Below are the code and all the weights of a small trained network. Each question names an input and a target symbol and asks about switching units off, where a switched-off unit gives its printed mean instead of its output.

import numpy as np


def w(rows, s, z=0):
    codes = np.array(rows[::2]) - 128.0
    scale = np.full(codes.shape[1], s)
    scale[-1] = z or s
    return codes * scale


def norm(h):
    return h / np.sqrt((h * h).mean(-1, keepdims=True) + 1e-5)


def f(y):
    return np.maximum(y, 0)


def softmax(a):
    e = np.exp(a - a.max(-1, keepdims=True))
    return e / e.sum(-1, keepdims=True)


def log_softmax(a):
    a = a - a.max(-1, keepdims=True)
    return a - np.log(np.exp(a).sum(-1, keepdims=True))


def net(x, mask):
    ids = ['ΛΩβεζηθξτ'.index(c) for c in x.split()]
    T = len(ids)
    res = E[ids] + P[:T]
    r = norm(res)
    for j in range(2):
        rows = slice(3 * j, 3 * j + 3)
        q, k, v = (r @ M[0][rows].T for M in (Q, K, V))
        z = softmax(np.where(np.tri(T) > 0, q @ k.T / 3**0.5, -1e9)) @ v
        o = O[0][rows]
        res = res + np.where(mask[j], z, o[:, -1]) @ o[:, :-1]
    y = f(norm(res) @ A[0][:, :-1].T + A[0][:, -1])
    res = res + np.where(mask[2:10], y, B[0][:, -1]) @ B[0][:, :-1]
    return log_softmax(norm(res)[-1] @ U[:, :-1].T + U[:, -1])


Q, K, V, O, A, B = {}, {}, {}, {}, {}, {}
E = w([
[72,64,151],'Λ',
[159,177,151],'Ω',
[194,143,6],'β',
[141,63,207],'ε',
[81,237,140],'ζ',
[132,188,150],'η',
[85,143,104],'θ',
[122,104,151],'ξ',
[133,189,155],'τ',
],0.023)
P = w([
[76,67,174],'0',
[2,202,193],'1',
[29,170,207],'2',
[51,140,179],'3',
[39,173,205],'4',
[54,123,184],'5',
[67,110,201],'6',
[75,117,213],'7',
[110,127,183],'8',
[117,125,194],'9',
[152,112,228],'10',
[86,111,235],'11',
[74,178,211],'12',
],0.0043)
Q[0] = w([
[117,148,143],'head 0',
[114,55,6],'head 0',
[116,161,150],'head 0',
[110,140,106],'head 1',
[99,87,132],'head 1',
[140,106,12],'head 1',
],0.018)
K[0] = w([
[133,103,124],'head 0',
[44,174,198],'head 0',
[136,110,136],'head 0',
[167,121,139],'head 1',
[140,188,121],'head 1',
[36,144,252],'head 1',
],0.014)
V[0] = w([
[159,137,84],'head 0',
[206,146,219],'head 0',
[103,89,167],'head 0',
[176,251,213],'head 1',
[13,83,65],'head 1',
[125,42,81],'head 1',
],0.013)
O[0] = w([
[207,109,98,18],'head 0',
[19,31,85,149],'head 0',
[9,157,127,226],'head 0',
[144,231,119,251],'head 1',
[231,1,237,133],'head 1',
[111,58,119,26],'head 1',
],0.0098,0.0025)
A[0] = w([
[86,228,183,65],'neuron 0',
[104,191,85,251],'neuron 1',
[144,108,6,156],'neuron 2',
[129,159,177,228],'neuron 3',
[134,51,56,57],'neuron 4',
[47,165,184,154],'neuron 5',
[197,142,118,119],'neuron 6',
[19,138,84,205],'neuron 7',
],0.021,0.0017)
B[0] = w([
[60,31,74,239],'neuron 0',
[183,147,52,195],'neuron 1',
[152,237,23,151],'neuron 2',
[95,72,123,181],'neuron 3',
[47,216,49,156],'neuron 4',
[2,177,187,249],'neuron 5',
[196,175,76,167],'neuron 6',
[204,182,213,241],'neuron 7',
],0.023,0.014)
U = w([
[149,212,247,201],'Λ',
[119,143,184,4],'Ω',
[169,55,197,205],'β',
[105,69,176,214],'ε',
[85,97,117,66],'ζ',
[141,70,81,116],'η',
[125,215,108,113],'θ',
[127,147,131,114],'ξ',
[92,154,131,3],'τ',
],0.014,0.0046)

Each question gives the input, a string of symbols that net reads in full, and the target symbol t.
The units are the heads (3 rows each of Q, K, V and O) and the neurons (one row each of A and B). Each row of codes is followed by its name. A weight is (code - 128) times the scale printed after its matrix; where a second scale follows, it is the last column's (O, A, B and U).
mask holds one flag per unit, heads first, then neurons. A switched-off unit (its flag False) gives its mean, the last column of its rows in O or B, instead of its output. The means were averaged over made-up inputs and are rounded, as every weight is.
A unit's drop is (log p(t) with every unit on - log p(t) with that unit switched off) / (log p(t) with every unit on - log p(t) with every unit switched off).
The circuit of an input: a set's keep is (log p(t) with only the set's units on - log p(t) with every unit switched off) / (log p(t) with every unit on - log p(t) with every unit switched off). Starting from all 10 units, units are removed one at a time, each time the one whose removal leaves the highest keep (on an exact tie, the one counted first), for as long as the keep stays at least 0.8.
units of the circuit, in order: the units of the circuit, biggest drop first
unit that matters most: the unit with the biggest drop
k most important neurons: the k neurons with the biggest drops, biggest first
which heads matter: for each layer, one digit per head in row order, 1 if its drop is at least 0.15 and else 0, layers parted by /
drop of u: that unit's drop, to one decimal
input ζ Λ Λ θ ζ, target ε: unit that matters most : head 1
input β ζ θ, target η: 2 most important neurons : neuron 5; neuron 6
input ζ ε Λ Λ Λ ζ, target ε: units of the circuit, in order : neuron 0; head 1
input ε ξ ξ, target Λ: units of the circuit, in order : neuron 7; head 1
input τ ε ζ Λ ε β ε Λ, target Λ: which heads matter : 00
input Λ θ ξ, target ε: which heads matter : 10
input Λ Λ θ, target ε: 2 most important neurons : neuron 7; neuron 5
input β β β ε β β ξ η Ω Λ θ, target Λ: 2 most important neurons : neuron 7; neuron 4
input θ ξ Λ, target β: 2 most important neurons : neuron 5; neuron 0
input Λ ξ ξ, target ε: 2 most important neurons : neuron 7; neuron 5
input Λ Λ Λ Λ Λ η, target ε: drop of neuron 7 : 0.4
input Λ β τ β Λ θ θ, target ε: drop of head 0 : 0.8
input ε ξ θ η ε ε Λ, target Λ: drop of head 1 : -0.4
input ξ θ Ω, target ε: unit that matters most : neuron 0
